[ 0.17  1.05  1.41 -1.37 -0.71  1.62 -0.14 -1.50  0.28 -1.85 -2.63  0.70
  0.22 -0.77 -1.94 -0.04  0.64  0.75  0.90 -0.94  0.15  0.53 -0.33  0.70
 -1.40 -0.37 -0.97 -0.58 -1.16  0.12  1.71  2.00  1.23  0.61  2.27 -0.20
  1.28 -2.31 -0.84 -0.55 -0.09 -0.73  0.48 -0.13 -1.49  2.91  0.54 -0.41
  0.48] : (62)/[66]
[-1.38 -1.02 -1.01 -0.85 -2.34 -0.15 -0.35 -0.80  0.57 -0.72  1.82 -0.02
 -1.04  0.62  1.27  0.72  0.41  0.84  0.99  0.66 -0.44  0.40  0.49  0.32
  0.00 -0.60  0.88  0.03  0.37  0.65 -0.84 -0.69 -0.05  1.07  0.81  0.02
 -1.37 -2.46  0.85  0.35  0.75  1.18  0.55  0.12  0.38  0.44  0.11  0.80
 -0.58] : (62)/[64]
[ 0.31 -1.83 -1.40 -0.41 -2.77  0.19 -0.41 -0.40 -0.03  0.29  3.88  0.37
 -1.05  0.27  1.59 -0.76 -1.73  0.22  0.32  0.87 -0.42 -0.87  0.76  0.32
  0.60 -0.78  0.80  0.31  1.52  0.65 -0.57 -3.35 -0.37  0.49  1.85  1.81
 -1.80 -0.48  0.82  0.73 -0.54  0.83 -0.68 -0.31  0.88 -0.52  1.20  1.90
  0.15] : (62)/[64]
[-0.03  3.44 -1.18  1.00 -3.27 -0.42 -2.21 -3.25  1.69 -1.86 -0.40 -0.12
 -2.14 -0.48  0.95 -0.76  0.73  1.02  1.52  0.90  0.01 -0.48  2.03  0.81
 -0.96 -1.26 -1.94  0.84 -0.26 -1.15  1.14 -0.58 -0.40  0.05  2.90  2.39
 -1.23 -4.79  0.67  0.22  0.38  1.61  0.21  0.74  0.08  1.89  0.43  0.05
 -1.74] : (62)/[66]
[-0.26  3.74  1.67  0.37 -1.42  1.97  0.94 -0.04  1.65 -0.76 -4.08  1.54
 -2.36  0.49 -1.14 -0.07 -1.45 -0.70  0.33  0.91 -0.72 -0.62 -0.45  0.23
 -0.69 -0.05 -0.04 -1.31 -1.52 -0.06  0.40  2.41 -0.75 -1.91  0.00  0.55
  1.55 -2.17 -0.22 -2.05 -2.05  0.66  0.84 -0.84  0.48  0.94  0.31 -1.85
 -0.52] : (56)/[65]
[-1.66  1.80 -5.05  2.80 -1.98  0.46  0.11 -4.32 -0.07 -1.45  5.07 -1.38
 -1.25 -0.94  1.56  0.61  3.43 -1.08  2.21  1.16  1.55  0.34  2.66  0.69
  0.05 -2.38  0.39  1.74  1.85 -0.36 -0.55 -3.68 -0.23  0.53  4.72  1.53
 -0.57 -2.83  2.15  1.77  1.90  2.70  0.47 -0.19  0.81  0.36 -0.29  2.61
 -2.16] : (62)/[71]
[ 0.54  2.81 -0.77  1.03 -0.42 -1.36 -2.03 -4.46  1.74 -3.29  1.01 -0.99
 -0.19  1.88  1.85  1.04  2.82  0.89  2.27  0.63  0.72  1.21  2.04  0.66
 -0.69 -1.64 -0.97  2.09 -1.46 -0.44  2.22  0.21 -0.12 -0.54  2.67  2.13
 -1.32 -2.62 -0.45  1.42  1.57  0.71  0.33  0.89  0.65  2.09  0.00 -0.22
 -2.52] : (55)/[66]
[-1.01  2.73  2.00  0.09 -4.14  0.52  0.66  1.85  1.08 -1.23 -2.79  0.80
 -2.08  1.84 -1.47 -0.33 -1.85  1.71 -1.50  1.13 -0.85 -1.34  0.50  0.66
 -1.07  0.22 -0.38 -0.44 -2.80  0.78  0.72  3.33 -0.74 -1.00 -0.26  0.00
  0.70  0.46 -0.52 -0.61 -2.47  1.92 -0.09 -0.11  0.43  2.27  0.76 -1.00
  0.13] : (56)/[71]
[-0.51  1.21 -0.22 -0.04 -3.73 -1.43  0.52  1.90  0.42 -0.27 -0.71 -0.62
 -0.87  1.07  1.05 -0.87 -0.39  1.00 -0.68  0.87  0.97 -0.76  1.17  0.24
  0.16 -0.12  0.18 -1.64 -1.21 -0.15  0.32 -0.60 -0.90  0.73  0.86  0.18
 -1.77  0.94  0.22  0.55 -1.62  1.52  0.22  0.73  0.46 -0.01  1.36  0.45
  0.47] : (62)/[71]
[-0.73  2.28  0.47 -0.41 -1.14  2.57  0.78  2.04 -0.24  1.59 -3.40  0.62
 -1.11  0.48 -0.29  0.68 -1.57 -0.99 -0.69  0.60 -0.52 -0.79  0.12 -0.34
 -0.77  0.72 -0.32 -1.21 -0.74  0.34 -0.83  1.21 -1.22 -1.22 -1.15 -0.43
 -0.20  0.47 -0.53 -0.80 -2.16  1.05  1.00  0.37 -0.03 -0.47  1.27 -0.61
 -0.16] : (56)/[64]
[ 0.07  3.38 -0.05  0.57 -5.30 -3.89  0.62  0.14  2.87 -0.36  1.50 -0.17
 -2.04  1.43  0.75 -0.51  1.36  2.00 -0.75  1.71  0.76 -1.14  3.42 -0.08
 -0.45 -0.75 -0.28 -0.59 -0.35 -0.18  0.20 -0.88 -1.69 -0.50  1.61  2.22
 -2.79 -0.28  2.09  1.99 -1.71  3.26 -0.62  0.49  5.28  3.00  0.18  0.65
 -2.08] : (62)/[64]
[ 0.38  1.35 -0.66  0.26 -1.24  2.78  0.09  0.50 -0.26  1.05 -1.03  0.31
 -1.65  0.91  0.78  0.40 -1.66 -1.12 -1.22  0.92 -1.01 -2.14  1.63 -0.52
 -0.07  0.83 -0.08 -0.55 -0.72 -0.39 -1.14 -0.50 -0.70 -0.61 -0.92  1.45
 -0.95  0.69 -0.47 -1.38 -6.44  1.47  0.98 -0.97  0.00 -0.90 -0.75  0.46
 -0.05] : (56)/[64]
[-1.20 -0.53 -1.29  0.27 -3.66  1.10  0.20  0.41  0.72 -0.35  0.98 -0.71
 -0.96 -0.13  1.30 -0.97 -0.20  0.31 -0.66  0.43  0.30 -0.70  1.07 -0.26
  0.53 -0.30  0.85  0.34  0.44  0.90 -0.81 -0.21 -0.21 -0.47  2.52  0.85
 -1.59 -1.19  1.07  0.17 -0.50  0.95 -0.05 -0.14  0.44  0.94  0.46  1.52
  0.03] : (62)/[61]
[-1.09 -2.23 -1.51  0.82 -2.40  2.04  0.08 -1.17 -0.53 -1.77  1.65  1.26
 -1.49  0.50  2.05 -0.12 -0.11  0.89  0.28  0.82  0.38  0.47  0.54  0.35
  1.34  0.21  1.69  0.36  0.48  0.94 -0.39 -1.77  0.25  0.15  1.36  0.71
 -1.76 -1.05  0.97  0.15  0.02  1.25 -0.53 -0.44  0.02  0.53  0.32  2.41
  0.87] : (62)/[71]
[-1.56 -0.99 -3.11  0.46 -2.78  2.53 -1.15 -0.54 -1.19 -0.57  2.09 -0.14
 -0.51  0.52  1.70  0.33  0.56 -0.44  0.39  2.03  0.54 -0.32  0.99 -0.75
 -0.35 -0.44  0.33  0.60  0.53  0.97 -1.82 -2.53 -0.06 -0.15  1.37 -0.18
 -3.35 -0.97  1.77  0.51  0.76  2.59 -0.05  0.99  0.69 -0.41  0.34  1.45
  0.41] : (62)/[71]
[-1.12  1.50 -1.03  1.88 -2.63  0.80  0.34  0.37  0.86  1.70 -0.74 -0.58
 -1.51  0.94  0.44 -0.01 -0.40 -1.46  0.07  0.82  0.26  0.51  1.88  0.19
 -0.22  0.17 -0.70 -0.63 -0.05 -0.11 -3.14 -1.51 -2.03 -0.05  1.07  1.27
 -1.52 -0.93  1.36 -1.09 -1.94  1.77 -0.12 -0.06  2.08 -0.10  0.48  0.61
 -0.57] : (56)/[61]
[ 0.34  0.91  0.16  0.48 -0.37  2.16 -0.25 -1.99 -0.69 -1.26 -1.91 -0.48
  0.03  0.22 -0.21  0.23  1.13 -0.52  0.89  0.31  0.24  0.59 -0.15  0.38
 -0.04 -0.80 -0.33  1.92 -0.17  0.26  0.94  0.85  1.05 -0.04  1.88  0.27
 -0.28 -1.64 -0.22 -0.64  0.67  1.31  0.24  0.16 -1.15  0.78  0.65  0.17
 -0.37] : (55)/[66]
[-0.73  2.76  2.39 -0.38 -3.56  2.76  1.12  2.41  0.99 -0.17 -3.37  1.54
 -2.10  2.34  0.14 -0.38 -2.55 -0.07 -1.24  0.44 -2.02 -1.13  1.89 -0.35
 -0.37  0.36 -0.25 -1.06 -3.73  0.21 -1.10  3.06 -1.30 -0.48 -0.58 -1.74
  0.46  1.18  0.44 -0.50 -3.67  1.18  1.30 -0.24  0.33  1.37  0.55  0.64
  0.16] : (56)/[71]
